Below is a small trained network, with its code and all its weights. Each question gives an input and a class and asks what happens when units are switched off, that is, made to give their printed mean instead of their output.

import numpy as np


def w(rows, s, z=0):
    codes = np.array(rows[::2]) - 128.0
    scale = np.full(codes.shape[1], s)
    scale[-1] = z or s
    return codes * scale


def norm(h):
    return h / np.sqrt((h * h).mean(-1, keepdims=True) + 1e-5)


def f(y):
    return y / 2 * (1 + np.tanh(0.7978845608 * (y + 0.044715 * y**3)))


def log_softmax(a):
    a = a - a.max(-1, keepdims=True)
    return a - np.log(np.exp(a).sum(-1, keepdims=True))


def net(x, mask):
    res = np.array(x, float).reshape(1, 2) / 4 @ E
    u = 0
    for l in range(2):
        y = f(norm(res) @ A[l][:, :-1].T + A[l][:, -1])
        res = res + np.where(mask[u : u + 7], y, B[l][:, -1]) @ B[l][:, :-1]
        u += 7
    return log_softmax(norm(res)[-1] @ U[:, :-1].T + U[:, -1])


A, B = {}, {}
E = w([
[252,76,53,153,234,154,4,46,144,24,110],'x0',
[238,179,242,49,125,206,127,169,21,246,44],'x1',
],0.0046)
A[0] = w([
[165,51,138,185,178,53,106,163,103,104,53,107],'L0N1',
[35,197,92,98,101,255,139,70,112,176,197,187],'L0N2',
[153,210,132,32,131,215,105,69,193,72,209,9],'L0N3',
[132,69,188,168,94,27,158,198,132,146,91,200],'L0N4',
[110,116,75,164,128,109,144,122,159,91,148,217],'L0N5',
[159,133,131,134,124,135,136,144,86,160,92,137],'L0N6',
[169,242,75,72,169,204,137,78,179,103,178,118],'L0N7',
],0.0059,0.0011)
B[0] = w([
[78,10,173,188,68,52,103,156,98,158,127,184],'L0N1',
[202,46,156,140,200,44,59,139,129,53,68,198],'L0N2',
[93,15,114,182,127,89,106,149,67,202,162,147],'L0N3',
[215,56,133,125,175,46,56,128,148,77,79,207],'L0N4',
[179,190,238,3,103,228,89,96,109,165,135,252],'L0N5',
[95,185,183,43,141,188,90,72,193,90,243,187],'L0N6',
[106,23,192,172,54,69,86,134,120,144,125,171],'L0N7',
],0.0041,0.0039)
A[1] = w([
[180,197,60,188,152,237,193,153,26,239,85,183],'L1N1',
[8,79,181,149,15,173,126,112,90,224,210,150],'L1N2',
[240,170,93,98,230,138,98,113,158,51,92,57],'L1N3',
[1,174,40,163,135,153,171,94,194,86,240,87],'L1N4',
[205,144,28,184,229,186,101,100,105,118,150,93],'L1N5',
[47,169,204,100,135,139,150,150,134,171,215,127],'L1N6',
[25,147,136,154,83,37,246,223,117,192,101,10],'L1N7',
],0.0084,0.0012)
B[1] = w([
[137,162,154,47,151,162,98,96,183,109,198,193],'L1N1',
[103,184,78,118,118,110,200,148,159,98,94,190],'L1N2',
[79,152,72,142,87,112,191,137,150,108,104,219],'L1N3',
[197,205,222,1,140,201,128,142,108,193,127,241],'L1N4',
[95,81,146,198,129,73,135,164,101,145,128,194],'L1N5',
[121,92,87,176,124,104,129,129,122,114,110,227],'L1N6',
[119,26,83,238,135,109,63,92,105,96,140,254],'L1N7',
],0.0085,0.0064)
U = w([
[127,1,123,241,122,69,54,118,93,114,129,157],'0',
[178,194,204,7,136,197,97,109,147,157,175,163],'1',
[93,196,27,141,84,91,228,147,161,91,51,126],'2',
[131,206,75,202,191,155,151,138,82,222,158,3],'3',
],0.0089,0.0055)

Each question gives the input, the list of numbers given to net, and the class t.
The units are the neurons (one row each of A and B). Each row of codes is followed by its name. A weight is (code - 128) times the scale printed after its matrix; where a second scale follows, it is the last column's (A, B and U).
mask holds one flag per neuron, layer by layer. A switched-off neuron (its flag False) gives its mean, the last column of its row in B, instead of its output. The means were averaged over made-up inputs and are rounded, as every weight is.
A unit's drop is (log p(t) with every unit on - log p(t) with that unit switched off) / (log p(t) with every unit on - log p(t) with every unit switched off).
The circuit of an input: a set's keep is (log p(t) with only the set's units on - log p(t) with every unit switched off) / (log p(t) with every unit on - log p(t) with every unit switched off). Starting from the 12 units with the biggest drops (on a tie, the unit counted first), units are removed one at a time, each time the one whose removal leaves the highest keep (on an exact tie, the one counted first), for as long as the keep stays at least 0.8.
circuit, biggest first: the units of the circuit, biggest drop first
unit that matters most: the unit with the biggest drop
k most important neurons: the k neurons with the biggest drops, biggest first
k most important neurons of layer l: the k neurons of layer l with the biggest drops, biggest first
drop when u is switched off: that unit's drop, to one decimal
input [6,6], class 0: 4 most important neurons : (L1N4; L1N5; L0N5; L1N3)
input [-8,-8], class 0: unit that matters most : L1N7
input [-7,7], class 0: 2 most important neurons : (L1N7; L0N5)
input [-1,-3], class 2: circuit, biggest first : (L0N5; L1N7; L1N4)
input [0,2], class 2: 2 most important neurons : (L0N6; L1N7)
input [1,3], class 2: 2 most important neurons : (L0N6; L1N4)
input [1,-2], class 2: 2 most important neurons : (L1N2; L0N5)
input [1,-3], class 2: 3 most important neurons : (L0N5; L1N2; L0N6)
input [-7,6], class 0: 3 most important neurons : (L1N7; L0N5; L1N4)
input [1,2], class 2: 2 most important neurons : (L1N2; L0N6)
input [7,-8], class 1: 3 most important neurons of layer 1 : (L1N4; L1N7; L1N6)
input [0,-1], class 2: 2 most important neurons : (L1N4; L1N7)
input [3,2], class 2: 3 most important neurons of layer 1 : (L1N2; L1N7; L1N4)
input [-8,7], class 0: circuit, biggest first : (L1N7)
input [-3,-7], class 1: drop when L1N4 is switched off : 0.8
input [2,1], class 2: drop when L1N2 is switched off : 1.0
input [-5,-8], class 1: drop when L1N4 is switched off : 1.6
input [-2,0], class 2: drop when L1N3 is switched off : 0.1
